-0.75  +2.86  -0.34  -0.23  -0.76  -2.31  -0.77  sasa
-1.55  -1.49  +0.30  -1.11  -2.02  -0.68  +1.20  Tufe
-2.25  +7.68  -0.94  -0.70  +2.97  -6.50  -1.98  Silu
-2.03  +0.91  -0.04  -1.19  -0.99  -2.53  +0.51  vemu
+3.68  +7.17  -1.16  +3.05  +6.96  -0.20  -4.27  Feb
-5.38  +5.63  -0.55  -2.87  -0.53  -8.55  +0.04  rifuf
+6.05  +4.15  -0.86  +4.29  +6.99  +3.92  -4.10  gif
+0.66  +8.39  -1.14  +1.25  +5.52  -3.91  -3.43  nuver
-3.00  +8.47  -0.97  -1.11  +2.86  -7.73  -1.96  duvu
-1.95  -0.36  +0.17  -1.29  -1.69  -1.81  +0.96  vute
-1.55  +2.05  -0.25  -0.80  +0.09  -2.78  -0.15  tapo
loc: -0.75 -> sasa, 0
loc: +0.17 -> vute, 2

-0.12  +6.11  +3.21  +1.64  +0.47  -0.37  -1.23  -2.38  -2.50  -2.64  -4.66  -5.17  -5.22 : Zul
-1.11  -1.42  -0.91  -1.11  -1.22  -0.54  -0.40  -0.11  +2.92  +0.44  +1.28  +0.91  +0.83 : kegud
-4.32  -3.07  -2.17  -1.62  -1.10  +0.00  +0.86  +0.89  +1.33  +2.91  +1.80  +5.36  +5.33 : rebor
-4.32  -3.07  -2.17  -1.62  -1.10  +0.00  +0.86  +0.89  +1.33  +1.34  +3.57  +5.36  +5.33 : zivum
-1.45  -2.77  -1.99  -0.37  -1.11  -0.36  +0.76  +1.17  +0.67  +1.84  +2.18  +1.45  +1.37 : fidon
loc: +1.34 -> zivum, 9
loc: +2.91 -> rebor, 9
loc: -2.77 -> fidon, 1
loc: -0.11 -> kegud, 7
loc: +0.76 -> fidon, 6
loc: -0.36 -> fidon, 5
loc: -0.91 -> kegud, 2

+0.10  -0.52  -2.24  -0.62  -3.05  +2.05  +0.33  +3.83  +1.79  -0.20  +2.35  -2.69  +1.43  +0.57  -4.96  -1.93  +1.40  +0.32  -3.28  +0.62  +2.73  +4.27  +1.02  +3.21  -2.40  +2.33  -1.86  +1.11  -2.53  +0.04  -0.79  -1.85  -2.38  +2.48  +0.17  +0.45  -3.77  -1.68  +1.73  -6.58  -2.41  +3.11  -2.17 : Kaza
+0.31  -1.01  -1.32  -1.03  -3.36  +0.78  +0.48  +3.38  +0.95  +0.09  +2.32  -2.61  +1.27  -0.35  -4.82  -1.23  +1.17  +0.29  -3.52  +1.49  +3.12  +3.77  +0.21  +3.05  -1.54  +2.74  -1.22  +1.27  -2.12  +0.11  -0.79  -2.03  -2.38  +3.01  +0.43  +0.65  -3.48  -1.50  +2.03  -5.89  -1.65  -3.62  -2.32 : sir
-1.26  +1.92  -3.99  -0.71  -2.13  +2.85  -0.14  +4.49  +1.45  +1.19  +1.32  -2.21  +1.30  +0.04  -3.11  -4.10  +0.77  -0.57  -3.56  -0.76  +1.54  +2.67  -0.30  +3.18  -3.71  +2.03  -2.95  -1.00  -1.81  -2.27  +0.67  -1.40  -2.04  +2.17  +0.00  +0.68  -3.88  -1.04  +1.54  -6.34  -1.46  -3.99  -1.02 : zibu
loc: -1.01 -> sir, 1
loc: +0.78 -> sir, 5
loc: -6.58 -> Kaza, 39
loc: +3.12 -> sir, 20

-5.04  -2.71  +1.76  +0.00  +0.90  -0.24  +1.25  +7.62  -1.39  +1.33  -2.78  +0.86  -0.70  -1.04  +2.74  -1.15  +2.15  -0.17  +2.65  -0.48  +2.58  -1.30  -0.15  +0.56  +1.21  -0.33  +1.03  -2.77  -1.14  +4.60  -2.02  -0.17 : rukaz
-4.40  -5.13  -7.41  -1.72  -2.79  -0.91  -0.26  +3.73  -2.40  -1.34  +1.30  +0.31  +1.59  -1.34  +2.78  +0.19  -4.27  -0.16  -1.56  +2.51  +0.50  -0.47  -3.24  +1.27  +2.28  +1.27  -1.18  +0.22  +0.32  -2.12  +2.89  -0.63 : gani
-0.53  +1.01  +2.20  -0.12  +1.93  -0.99  -3.40  +0.78  +1.01  -0.06  +0.95  +0.13  -2.76  -2.27  -3.42  -4.22  +0.57  -0.15  -2.14  +0.88  +0.63  -1.05  -5.43  -1.75  -1.80  +0.52  +2.00  +1.04  +1.20  +1.02  +2.05  -0.55 : gaso
-4.40  -5.13  -7.41  -1.72  -2.79  -0.91  -0.26  +3.73  -2.40  -1.34  +1.30  +0.31  +1.59  -1.34  +2.78  +0.19  -4.27  -0.16  -1.56  +2.51  +0.50  -0.47  -0.29  -2.27  -0.34  -0.60  -0.54  +0.98  +4.41  -0.46  -1.02  +0.73 : vamus
-1.31  -6.60  +2.16  -0.23  +0.56  +0.05  -0.53  +0.34  +1.99  +0.68  +1.84  -0.04  +2.48  -1.52  +0.60  +0.39  +1.20  +0.86  +0.13  +1.21  +1.25  -0.65  -1.61  -2.40  +1.49  +0.65  +0.99  +0.13  -1.97  -0.43  +2.44  -1.69 : Sur
loc: +0.78 -> gaso, 7
q: -0.53  +1.01  +2.20  -0.12  +1.93  -0.99  -3.40  +0.78  +1.01  -0.06  +0.95  +0.13  -2.76  -2.27  -3.42  -4.22  +0.57  -0.15  -2.14  +0.88  +0.63  -1.05  -5.43  -1.75  -1.80  +0.52  +2.00  +1.04  +1.20  +1.02  +2.05  -0.55 -> gaso
loc: -1.15 -> rukaz, 15

-0.37  -0.36  -3.28  -3.56  mava
+1.32  -0.92  -5.78  +3.45  Mor
-3.66  -4.68  +3.21  -2.16  Tugi
-1.99  +0.43  -0.63  -1.52  Gife
-1.40  -6.46  -1.23  -2.44  nef
-4.39  -0.11  +2.91  +3.10  Kurez
loc: -1.23 -> nef, 2
loc: -0.36 -> mava, 1

-1.65  +3.19  -2.49  -3.76  +3.42  +2.48  febu
+1.84  -2.19  -0.19  +5.52  +3.61  -0.48  rako
+1.94  +2.53  +4.01  +1.03  -3.42  +0.69  Sege
+2.52  +1.11  +4.20  -1.43  -2.60  -0.04  lal
+4.84  +3.08  +5.51  +1.18  -2.72  +2.14  Nodi
+4.84  +3.08  +5.51  +1.18  -4.41  -1.86  fonuz
-2.85  -7.53  -3.35  +3.09  +1.23  +4.41  fet
-1.04  -3.20  -3.36  -3.88  +2.41  +2.84  Vit
-1.34  +4.60  +3.25  -1.91  +0.44  -2.28  zuzu
-5.21  -4.50  +2.08  -1.00  -0.95  -1.85  Sovu
-2.39  -4.46  -2.93  +2.52  -1.38  +1.10  tuv
loc: -1.85 -> Sovu, 5
loc: -0.19 -> rako, 2
loc: -3.35 -> fet, 2
loc: +1.10 -> tuv, 5
loc: +4.20 -> lal, 2
loc: +3.42 -> febu, 4
loc: -1.65 -> febu, 0

+0.14  -3.34  +1.71  -3.09  +5.58  -3.21  -0.76  +0.66  -0.42  +2.42  -0.61  -0.70  -2.03  -1.33  +0.17  -3.74  +0.04  -3.00  +0.67  -1.45  -1.09  -0.51  +1.60  -1.25  +0.59  +0.74  +1.00  +1.91  +0.58  +0.57  -0.51  -0.79  +2.66  -1.29  -1.98  +2.35  -0.13  +1.03  -1.60  +4.70  +0.94  +1.96  +2.56  +1.61  +0.00 = laza
+0.16  -3.86  +2.15  -4.37  +6.86  -3.44  -1.35  +1.05  -0.23  +2.65  -0.88  -0.45  -2.88  -1.32  +0.16  -4.28  +0.04  -3.98  +0.56  -1.58  -0.80  -0.92  +2.13  -1.61  +0.84  +0.75  +1.15  +2.31  +0.84  +0.43  -0.63  -1.28  +3.48  -1.59  -0.69  +2.81  -0.10  +1.14  -1.29  +6.16  +1.53  +2.33  +3.36  +2.09  +0.42 = Bef
+0.13  -3.29  +1.42  -2.47  +5.24  -3.28  -0.40  +0.43  -0.48  +2.46  -0.49  -0.98  -1.65  -1.52  +0.15  -3.72  +0.04  -2.47  +0.92  -1.48  -1.49  -0.27  +1.31  -1.14  +0.55  +0.83  +1.03  +1.78  +0.46  +0.18  -0.42  -0.41  +2.31  -1.20  -1.84  +2.20  -0.20  +1.03  -1.89  +4.18  +0.58  +2.01  +2.31  +1.46  -0.27 = Lopi
+0.14  -3.45  +1.85  -3.48  +5.89  -3.22  -0.94  +0.79  -0.35  +2.46  -0.69  -0.58  -2.26  -1.29  +0.17  -3.84  +0.04  -3.31  +0.60  -1.47  -0.96  -0.65  +1.76  -1.35  +0.63  +0.72  +1.02  +2.01  +0.66  +0.77  -0.56  -0.96  +2.89  -1.36  -2.09  +2.47  -0.11  +1.04  -1.48  +5.09  +1.13  +2.00  +2.75  +1.73  +0.13 = pap
loc: +1.46 -> Lopi, 43
loc: +0.42 -> Bef, 44
loc: +0.94 -> laza, 40
loc: -0.70 -> laza, 11

-8.23  -1.37  -6.20  -0.36  -7.49  -4.43  +7.62  -6.99  vaben
-6.64  +6.96  -6.19  -7.47  +4.13  +7.22  -6.54  +6.84  pibog
-6.82  -4.38  -6.12  -1.38  -3.41  +7.22  -6.48  -0.37  nanen
-6.05  -6.82  -7.50  -4.06  +2.09  +6.02  +8.23  -7.40  limud
-6.82  -4.38  -6.12  +6.62  -4.01  -5.99  +6.74  +7.98  vun
+6.68  +7.83  -7.12  -1.83  -1.69  +5.56  +4.85  +1.07  muf
loc: -7.49 -> vaben, 4
loc: -1.37 -> vaben, 1

-5.34  +1.65  +4.56  -0.17  +7.79  -6.45  -0.17  -4.82 = disun
-5.34  +1.65  +2.04  +7.80  -3.75  +0.10  +6.70  +0.21 = gigu
-5.34  -1.52  +4.56  -0.17  +7.19  -5.20  -5.84  -3.60 = Zib
+3.72  +2.05  -0.03  -2.49  -0.16  +2.15  -0.17  +1.31 = tosa
loc: +2.15 -> tosa, 5
loc: -4.82 -> disun, 7
loc: -3.75 -> gigu, 4
loc: +7.79 -> disun, 4
loc: +7.19 -> Zib, 4
loc: -0.16 -> tosa, 4
loc: +2.05 -> tosa, 1

-0.12  +0.23  +0.05  +0.05  +0.18  +0.05  +0.01  +0.05  +0.22  +0.26  +0.20  +0.11  -0.49  -2.74  +3.36  +0.13  -2.33  +1.24  +3.04  -5.46  +3.32 = zose
+4.30  -1.32  -5.91  -6.13  -0.46  +0.21  +2.27  -1.04  -0.96  +1.54  -1.73  -2.60  +2.51  -2.74  -0.50  +0.13  -2.33  +1.24  +3.04  -5.46  +3.32 = depe
+4.45  -4.42  -2.88  -3.33  -4.54  +2.97  +4.54  +2.17  -6.52  -0.30  -5.70  -2.98  +5.28  +0.73  -0.50  +3.48  -2.07  +3.62  +0.92  -2.12  -0.21 = bil
-0.12  +0.23  +0.05  +0.05  +0.18  +0.05  +0.01  +0.05  +0.22  +0.26  +0.20  +0.11  +0.01  +0.07  -0.09  -0.01  -4.55  -0.13  -0.08  +0.05  -0.01 = gofe
loc: -4.54 -> bil, 4
loc: -2.12 -> bil, 19

-1.74  -0.65  +0.19  -0.66  +7.74  +4.94  -3.02  -0.59 = Vokud
+3.22  -0.32  +1.67  -0.43  +3.37  +2.31  +3.38  -0.18 = tezev
+3.26  -0.33  +1.72  -0.44  +3.34  +2.31  -3.97  -0.16 = nasi
loc: +1.67 -> tezev, 2
loc: -0.66 -> Vokud, 3
loc: +3.37 -> tezev, 4
loc: -1.74 -> Vokud, 0

